Below are the code and all the weights of a small trained network. Each question names an input and a class and asks about switching units off, where a switched-off unit gives its printed mean instead of its output.

import numpy as np


def w(rows, s, z=0):
    codes = np.array(rows[::2]) - 128.0
    scale = np.full(codes.shape[1], s)
    scale[-1] = z or s
    return codes * scale


def norm(h):
    return h / np.sqrt((h * h).mean(-1, keepdims=True) + 1e-5)


def f(y):
    return y / 2 * (1 + np.tanh(0.7978845608 * (y + 0.044715 * y**3)))


def log_softmax(a):
    a = a - a.max(-1, keepdims=True)
    return a - np.log(np.exp(a).sum(-1, keepdims=True))


def net(x, mask):
    res = np.array(x, float).reshape(1, 5) / 4 @ E
    u = 0
    for l in range(3):
        y = f(norm(res) @ A[l][:, :-1].T + A[l][:, -1])
        res = res + np.where(mask[u : u + 3], y, B[l][:, -1]) @ B[l][:, :-1]
        u += 3
    return log_softmax(norm(res)[-1] @ U[:, :-1].T + U[:, -1])


A, B = {}, {}
E = w([
[129,131,134],'x0',
[130,135,133],'x1',
[74,209,238],'x2',
[253,50,234],'x3',
[200,209,83],'x4',
],0.0034)
A[0] = w([
[251,230,111,250],'L0N0',
[69,191,234,65],'L0N1',
[86,229,255,8],'L0N2',
],0.0074,0.002)
B[0] = w([
[63,207,125,253],'L0N0',
[100,59,72,191],'L0N1',
[255,58,7,205],'L0N2',
],0.0064,0.0034)
A[1] = w([
[17,3,240,253],'L1N0',
[158,12,50,136],'L1N1',
[225,114,237,164],'L1N2',
],0.0074,0.0019)
B[1] = w([
[135,254,103,233],'L1N0',
[176,186,97,254],'L1N1',
[35,56,174,193],'L1N2',
],0.0078,0.0039)
A[2] = w([
[14,166,2,224],'L2N0',
[75,55,178,174],'L2N1',
[140,185,138,2],'L2N2',
],0.0063,0.002)
B[2] = w([
[161,36,245,254],'L2N0',
[108,1,118,128],'L2N1',
[164,152,118,128],'L2N2',
],0.006,0.0063)
U = w([
[19,34,171,180],'0',
[130,142,113,189],'1',
[210,90,6,122],'2',
[88,254,129,113],'3',
[129,134,124,161],'4',
[124,85,98,2],'5',
],0.0076,0.009)

Each question gives the input, the list of numbers given to net, and the class t.
The units are the neurons (one row each of A and B). Each row of codes is followed by its name. A weight is (code - 128) times the scale printed after its matrix; where a second scale follows, it is the last column's (A, B and U).
mask holds one flag per neuron, layer by layer. A switched-off neuron (its flag False) gives its mean, the last column of its row in B, instead of its output. The means were averaged over made-up inputs and are rounded, as every weight is.
A unit's drop is (log p(t) with every unit on - log p(t) with that unit switched off) / (log p(t) with every unit on - log p(t) with every unit switched off).
The circuit of an input: a set's keep is (log p(t) with only the set's units on - log p(t) with every unit switched off) / (log p(t) with every unit on - log p(t) with every unit switched off). Starting from all 9 units, units are removed one at a time, each time the one whose removal leaves the highest keep (on an exact tie, the one counted first), for as long as the keep stays at least 0.8.
circuit, biggest first: the units of the circuit, biggest drop first
k most important neurons: the k neurons with the biggest drops, biggest first
top k neurons in layer l: the k neurons of layer l with the biggest drops, biggest first
drop when u is switched off: that unit's drop, to one decimal
input [3,-8,-7,-8,3], class 0: circuit, biggest first -> (L0N2; L2N0)
input [5,0,-7,-7,3], class 0: most important neuron -> (L1N0)
input [-5,-6,-4,-3,-8], class 3: circuit, biggest first -> (L1N0; L0N2)
input [-5,6,-5,-3,8], class 3: circuit, biggest first -> (L0N0; L0N2)
input [-2,-5,8,3,-5], class 2: circuit, biggest first -> (L0N2; L2N0)
input [7,-7,-7,0,8], class 3: 2 most important neurons -> (L1N2; L0N0)
input [8,-7,-7,-8,-1], class 0: 3 most important neurons -> (L0N2; L1N0; L2N0)
input [2,2,-7,8,6], class 0: 4 most important neurons -> (L1N2; L0N2; L1N0; L0N1)
input [-2,2,-5,4,7], class 3: 2 most important neurons -> (L0N0; L0N2)
input [-5,1,6,5,-4], class 2: top 2 neurons in layer 0 -> (L0N2; L0N1)
input [5,-3,8,5,-4], class 2: 2 most important neurons -> (L0N2; L0N1)
input [4,3,-3,-5,-6], class 3: 4 most important neurons -> (L1N0; L0N2; L0N0; L1N2)
input [3,-3,-1,-6,-7], class 3: 3 most important neurons -> (L1N0; L0N2; L1N2)
input [-2,5,-5,7,1], class 0: 2 most important neurons -> (L1N2; L0N2)
input [0,3,8,2,-7], class 2: 3 most important neurons -> (L0N2; L0N1; L0N0)
input [-3,-4,-3,5,-2], class 0: top 2 neurons in layer 0 -> (L0N1; L0N2)
input [-7,-8,-7,6,-8], class 3: circuit, biggest first -> (L1N0; L0N2; L2N0)
input [1,-4,1,4,-6], class 3: 2 most important neurons -> (L1N0; L2N0)
input [-6,1,4,8,8], class 0: 4 most important neurons -> (L1N2; L1N0; L1N1; L2N1)
input [5,-5,2,7,7], class 0: top neuron in layer 1 -> (L1N2)
input [0,0,8,5,6], class 2: 4 most important neurons -> (L0N2; L0N1; L2N0; L1N0)
input [-3,-2,1,-5,-7], class 3: top neuron in layer 0 -> (L0N0)
input [-3,-7,8,7,-2], class 2: top 2 neurons in layer 0 -> (L0N2; L0N1)
input [4,0,-1,4,-1], class 0: top 2 neurons in layer 1 -> (L1N2; L1N1)
input [2,5,1,-1,-8], class 3: drop when L2N1 is switched off -> 0.0
